Below is a small trained network, with its code and all its weights. Each question gives an input and a target symbol and asks what happens when units are switched off, that is, made to give their printed mean instead of their output.

import numpy as np


def w(rows, s, z=0):
    codes = np.array(rows[::2]) - 128.0
    scale = np.full(codes.shape[1], s)
    scale[-1] = z or s
    return codes * scale


def norm(h):
    return h / np.sqrt((h * h).mean(-1, keepdims=True) + 1e-5)


def f(y):
    return y / 2 * (1 + np.tanh(0.7978845608 * (y + 0.044715 * y**3)))


def softmax(a):
    e = np.exp(a - a.max(-1, keepdims=True))
    return e / e.sum(-1, keepdims=True)


def log_softmax(a):
    a = a - a.max(-1, keepdims=True)
    return a - np.log(np.exp(a).sum(-1, keepdims=True))


def net(x, mask):
    ids = ['αβγδζημξπστφψ'.index(c) for c in x.split()]
    T = len(ids)
    res = E[ids] + P[:T]
    r = norm(res)
    for j in range(2):
        rows = slice(3 * j, 3 * j + 3)
        q, k, v = (r @ M[0][rows].T for M in (Q, K, V))
        z = softmax(np.where(np.tri(T) > 0, q @ k.T / 3**0.5, -1e9)) @ v
        o = O[0][rows]
        res = res + np.where(mask[j], z, o[:, -1]) @ o[:, :-1]
    y = f(norm(res) @ A[0][:, :-1].T + A[0][:, -1])
    res = res + np.where(mask[2:18], y, B[0][:, -1]) @ B[0][:, :-1]
    return log_softmax(norm(res)[-1] @ U[:, :-1].T + U[:, -1])


Q, K, V, O, A, B = {}, {}, {}, {}, {}, {}
E = w([
[104,123,115],'α',
[124,140,174],'β',
[107,134,161],'γ',
[136,110,170],'δ',
[88,127,152],'ζ',
[150,128,165],'η',
[122,139,135],'μ',
[178,114,97],'ξ',
[62,67,147],'π',
[110,72,144],'σ',
[85,93,91],'τ',
[92,52,117],'φ',
[251,38,116],'ψ',
],0.029)
P = w([
[136,133,105],'0',
[93,142,135],'1',
[144,134,97],'2',
[94,142,135],'3',
[148,136,96],'4',
[94,141,136],'5',
[152,139,94],'6',
[94,141,136],'7',
[126,6,11],'8',
[94,142,136],'9',
],0.021)
Q[0] = w([
[109,125,109],'H0',
[65,135,176],'H0',
[93,181,162],'H0',
[106,147,151],'H1',
[74,100,143],'H1',
[253,23,170],'H1',
],0.033)
K[0] = w([
[121,113,102],'H0',
[74,124,167],'H0',
[97,180,183],'H0',
[105,128,153],'H1',
[97,85,129],'H1',
[254,53,100],'H1',
],0.038)
V[0] = w([
[210,124,41],'H0',
[2,175,202],'H0',
[234,63,155],'H0',
[120,111,206],'H1',
[158,191,31],'H1',
[163,111,93],'H1',
],0.0054)
O[0] = w([
[169,113,30,169],'H0',
[61,163,255,75],'H0',
[197,76,49,115],'H0',
[136,123,155,136],'H1',
[123,136,75,2],'H1',
[166,113,84,128],'H1',
],0.0079,0.0007)
A[0] = w([
[135,137,151,105],'N0',
[149,186,105,179],'N1',
[189,251,153,133],'N2',
[119,93,116,80],'N3',
[134,232,103,93],'N4',
[198,124,203,129],'N5',
[121,133,115,116],'N6',
[83,114,135,109],'N7',
[91,141,96,83],'N8',
[170,69,155,75],'N9',
[155,69,171,73],'N10',
[142,178,173,114],'N11',
[119,118,115,100],'N12',
[184,211,178,74],'N13',
[139,161,112,134],'N14',
[221,132,230,12],'N15',
],0.023,0.011)
B[0] = w([
[160,144,116,131],'N0',
[130,78,94,229],'N1',
[90,71,165,188],'N2',
[150,144,182,135],'N3',
[19,106,95,119],'N4',
[3,137,192,231],'N5',
[134,137,145,120],'N6',
[140,122,62,248],'N7',
[135,186,144,121],'N8',
[57,150,195,149],'N9',
[169,140,184,135],'N10',
[237,156,75,252],'N11',
[140,136,149,118],'N12',
[201,35,91,172],'N13',
[142,121,132,140],'N14',
[229,206,27,172],'N15',
],0.031,0.0033)
U = w([
[2,165,32,14],'α',
[223,141,125,69],'β',
[220,85,191,69],'γ',
[70,188,152,254],'δ',
[177,203,132,204],'ζ',
[35,96,169,151],'η',
[21,100,117,147],'μ',
[166,78,38,109],'ξ',
[66,66,99,240],'π',
[142,119,229,177],'σ',
[106,216,31,61],'τ',
[101,40,200,102],'φ',
[147,24,136,135],'ψ',
],0.024,0.0075)

Each question gives the input, a string of symbols that net reads in full, and the target symbol t.
The units are the heads (3 rows each of Q, K, V and O) and the neurons (one row each of A and B). Each row of codes is followed by its name. A weight is (code - 128) times the scale printed after its matrix; where a second scale follows, it is the last column's (O, A, B and U).
mask holds one flag per unit, heads first, then neurons. A switched-off unit (its flag False) gives its mean, the last column of its rows in O or B, instead of its output. The means were averaged over made-up inputs and are rounded, as every weight is.
A unit's drop is (log p(t) with every unit on - log p(t) with that unit switched off) / (log p(t) with every unit on - log p(t) with every unit switched off).
The circuit of an input: a set's keep is (log p(t) with only the set's units on - log p(t) with every unit switched off) / (log p(t) with every unit on - log p(t) with every unit switched off). Starting from the 12 units with the biggest drops (on a tie, the unit counted first), units are removed one at a time, each time the one whose removal leaves the highest keep (on an exact tie, the one counted first), for as long as the keep stays at least 0.8.
circuit, biggest first: the units of the circuit, biggest drop first
k most important neurons: the k neurons with the biggest drops, biggest first
which heads matter: for each layer, one digit per head in row order, 1 if its drop is at least 0.15 and else 0, layers parted by /
drop of u: that unit's drop, to one decimal
input γ α γ γ η φ τ, target τ: which heads matter : 01
input μ η α, target α: 3 most important neurons : (N4, N8, N11)
input ψ τ η σ γ, target ψ: circuit, biggest first : (N2, N11)
input ψ μ γ, target ψ: circuit, biggest first : (N13)
input α δ μ ζ φ, target φ: circuit, biggest first : (N3, N9, N1)
input ψ ψ η ψ ψ δ, target ζ: 3 most important neurons : (N15, N11, N5)
input α ξ ξ α τ ζ, target δ: which heads matter : 10
input π ζ β τ ξ α, target τ: 2 most important neurons : (N11, N7)
input τ τ γ, target γ: circuit, biggest first : (N11, N2)
input β σ δ, target δ: 2 most important neurons : (N15, N5)
input ψ η ψ, target ψ: 2 most important neurons : (N9, N11)
input γ α τ ξ ζ τ ξ β ψ δ, target ζ: 3 most important neurons : (N11, N15, N5)
input π δ μ, target π: 2 most important neurons : (N4, N1)
input η γ δ, target δ: most important neuron : (N15)
input η α ξ γ μ τ, target α: 2 most important neurons : (N7, N11)
input ξ ψ η, target ψ: 2 most important neurons : (N15, N11)
input φ γ η η γ, target γ: drop of N15 : 0.1
input ψ ζ δ γ α α η, target ψ: drop of N2 : 0.0
input μ ξ δ δ σ α, target τ: drop of N7 : 0.1
